[[131 129 129 128 126 132 128 134 140 126 127 137 139 127 113]
 [125 128 132 128 127 131 136 126 122 140 152 148 122 121 123]
 [139 128 118 127 129 126 130 136 104 142 147 139 123 106 129]
 [148 125 138 129 133 124 137 140 144 118 121 124 120 118 137]]
=>
[[139 128 118 127 129 126 130 136 104 142 147 139 123 106 129]
 [131 129 129 128 126 132 128 134 140 126 127 137 139 127 113]
 [125 128 132 128 127 131 136 126 122 140 152 148 122 121 123]
 [148 125 138 129 133 124 137 140 144 118 121 124 120 118 137]]

[[114 126 126 122 142 135 113 129 123 119 112 122 131 139]
 [125 136 124 122 139 125 132 137 122 134 105 130 139 120]]
=>
[[125 136 124 122 139 125 132 137 122 134 105 130 139 120]
 [114 126 126 122 142 135 113 129 123 119 112 122 131 139]]

[[106 122 122 110 106 122]
 [121 126 133 113 121 128]
 [108 116 102 112 108 150]
 [136 131 143 137 136 113]
 [120 129 113 124 120 140]
 [104 118 114 112 104 131]]
=>
[[108 116 102 112 108 150]
 [120 129 113 124 120 140]
 [104 118 114 112 104 131]
 [106 122 122 110 106 122]
 [121 126 133 113 121 128]
 [136 131 143 137 136 113]]

[[107 101 143]
 [118 132 110]
 [121 104 142]]
=>
[[118 132 110]
 [121 104 142]
 [107 101 143]]

[[133 129 130 133 127 128 138 123 133 128 128 134 139 133 129 133]
 [126 140 118 125 139 123 107 154 128 121 119 122 122 123 113 136]]
=>
[[126 140 118 125 139 123 107 154 128 121 119 122 122 123 113 136]
 [133 129 130 133 127 128 138 123 133 128 128 134 139 133 129 133]]

[[132 142 144 137 124]
 [137 135 145 136 147]
 [124 128 139 100 119]]
=>
[[124 128 139 100 119]
 [132 142 144 137 124]
 [137 135 145 136 147]]
